Below is a small trained network, with its code and all its weights. Each question gives an input and a class and asks what happens when units are switched off, that is, made to give their printed mean instead of their output.

import numpy as np


def w(rows, s, z=0):
    codes = np.array(rows[::2]) - 128.0
    scale = np.full(codes.shape[1], s)
    scale[-1] = z or s
    return codes * scale


def norm(h):
    return h / np.sqrt((h * h).mean(-1, keepdims=True) + 1e-5)


def f(y):
    return np.maximum(y, 0)


def log_softmax(a):
    a = a - a.max(-1, keepdims=True)
    return a - np.log(np.exp(a).sum(-1, keepdims=True))


def net(x, mask):
    res = np.array(x, float).reshape(1, 4) / 4 @ E
    u = 0
    for l in range(4):
        y = f(norm(res) @ A[l][:, :-1].T + A[l][:, -1])
        res = res + np.where(mask[u : u + 6], y, B[l][:, -1]) @ B[l][:, :-1]
        u += 6
    return log_softmax(norm(res)[-1] @ U[:, :-1].T + U[:, -1])


A, B = {}, {}
E = w([
[187,94,169,188,206,178],'x0',
[151,50,254,101,133,144],'x1',
[152,180,187,111,97,73],'x2',
[92,149,86,59,178,155],'x3',
],0.0086)
A[0] = w([
[124,131,109,119,254,55,247],'0.n1',
[101,152,70,77,67,77,175],'0.n2',
[180,58,160,148,97,121,134],'0.n3',
[49,179,64,53,72,46,206],'0.n4',
[52,206,50,125,68,160,140],'0.n5',
[172,153,253,168,53,28,198],'0.n6',
],0.0067,0.0013)
B[0] = w([
[139,32,107,135,148,175,195],'0.n1',
[133,161,210,60,216,127,212],'0.n2',
[71,181,99,164,39,126,191],'0.n3',
[32,204,119,178,188,136,254],'0.n4',
[149,150,179,110,167,130,228],'0.n5',
[254,87,171,155,71,80,252],'0.n6',
],0.0078,0.0055)
A[1] = w([
[46,221,64,2,130,136,231],'1.n1',
[95,99,59,85,136,243,251],'1.n2',
[183,146,144,126,156,191,155],'1.n3',
[8,238,86,59,176,137,151],'1.n4',
[155,165,133,147,10,21,130],'1.n5',
[195,132,102,161,161,184,120],'1.n6',
],0.0075,0.0027)
B[1] = w([
[117,199,186,189,98,93,235],'1.n1',
[157,103,154,98,254,81,215],'1.n2',
[162,172,63,158,135,94,176],'1.n3',
[157,225,154,104,93,80,253],'1.n4',
[165,117,139,71,122,172,193],'1.n5',
[35,98,105,83,157,168,181],'1.n6',
],0.0099,0.0078)
A[2] = w([
[132,170,215,129,101,184,180],'2.n1',
[254,140,63,179,169,151,19],'2.n2',
[110,84,167,248,150,213,191],'2.n3',
[136,126,148,109,135,207,10],'2.n4',
[149,81,173,100,58,122,19],'2.n5',
[57,247,134,117,141,127,219],'2.n6',
],0.0075,0.0011)
B[2] = w([
[138,96,41,120,124,43,212],'2.n1',
[120,60,92,140,106,114,197],'2.n2',
[61,208,88,79,85,169,193],'2.n3',
[1,157,133,135,107,181,140],'2.n4',
[105,52,83,162,149,153,180],'2.n5',
[141,155,167,204,185,102,254],'2.n6',
],0.0092,0.0064)
A[3] = w([
[63,111,89,128,89,175,117],'3.n1',
[193,141,172,190,137,65,253],'3.n2',
[81,124,74,152,134,153,109],'3.n3',
[245,40,130,124,71,102,174],'3.n4',
[141,104,155,101,148,111,152],'3.n5',
[134,229,99,159,131,189,171],'3.n6',
],0.011,0.0022)
B[3] = w([
[119,195,102,151,123,133,158],'3.n1',
[100,105,129,138,98,127,255],'3.n2',
[170,110,155,128,94,191,163],'3.n3',
[155,41,104,56,80,82,243],'3.n4',
[150,124,11,172,155,151,160],'3.n5',
[134,126,216,90,71,92,194],'3.n6',
],0.012,0.0094)
U = w([
[110,69,83,113,248,166,15],'0',
[109,142,115,140,86,203,11],'1',
[116,188,183,130,158,49,252],'2',
[165,21,114,79,64,78,126],'3',
],0.016,0.002)

Each question gives the input, the list of numbers given to net, and the class t.
The units are the neurons (one row each of A and B). Each row of codes is followed by its name. A weight is (code - 128) times the scale printed after its matrix; where a second scale follows, it is the last column's (A, B and U).
mask holds one flag per neuron, layer by layer. A switched-off neuron (its flag False) gives its mean, the last column of its row in B, instead of its output. The means were averaged over made-up inputs and are rounded, as every weight is.
A unit's drop is (log p(t) with every unit on - log p(t) with that unit switched off) / (log p(t) with every unit on - log p(t) with every unit switched off).
The circuit of an input: a set's keep is (log p(t) with only the set's units on - log p(t) with every unit switched off) / (log p(t) with every unit on - log p(t) with every unit switched off). Starting from the 12 units with the biggest drops (on a tie, the unit counted first), units are removed one at a time, each time the one whose removal leaves the highest keep (on an exact tie, the one counted first), for as long as the keep stays at least 0.8.
circuit, biggest first: the units of the circuit, biggest drop first
most important unit: the unit with the biggest drop
k most important neurons: the k neurons with the biggest drops, biggest first
k most important neurons of layer l: the k neurons of layer l with the biggest drops, biggest first
drop when u is switched off: that unit's drop, to one decimal
input [4,-4,-2,-8], class 1: circuit, biggest first : 1.n4, 2.n3, 1.n2
input [6,5,-3,0], class 1: most important neuron : 2.n3
input [6,-1,-2,-1], class 0: circuit, biggest first : 0.n6, 1.n1
input [7,8,-7,0], class 0: 4 most important neurons : 1.n1, 1.n2, 0.n6, 0.n4
input [8,-1,-1,-7], class 1: 2 most important neurons : 2.n3, 1.n4
input [3,-2,-3,-7], class 1: 2 most important neurons of layer 1 : 1.n4, 1.n6
input [1,2,-8,-4], class 1: 2 most important neurons : 2.n3, 0.n3
input [-1,1,-7,-7], class 1: 2 most important neurons : 1.n4, 2.n3
input [7,-7,-6,-6], class 1: 3 most important neurons of layer 2 : 2.n3, 2.n1, 2.n6
input [-7,3,-8,-6], class 2: 2 most important neurons : 0.n6, 3.n4
input [5,3,-3,-4], class 1: 2 most important neurons : 2.n3, 1.n4
input [0,4,-2,5], class 0: 2 most important neurons of layer 0 : 0.n4, 0.n6
input [2,-3,-4,-1], class 0: drop when 1.n2 is switched off : 0.1
input [0,-2,5,-1], class 3: drop when 0.n6 is switched off : 2.6
input [-2,1,-6,3], class 2: most important unit : 0.n6
input [8,5,-7,-6], class 1: drop when 2.n3 is switched off : 0.6
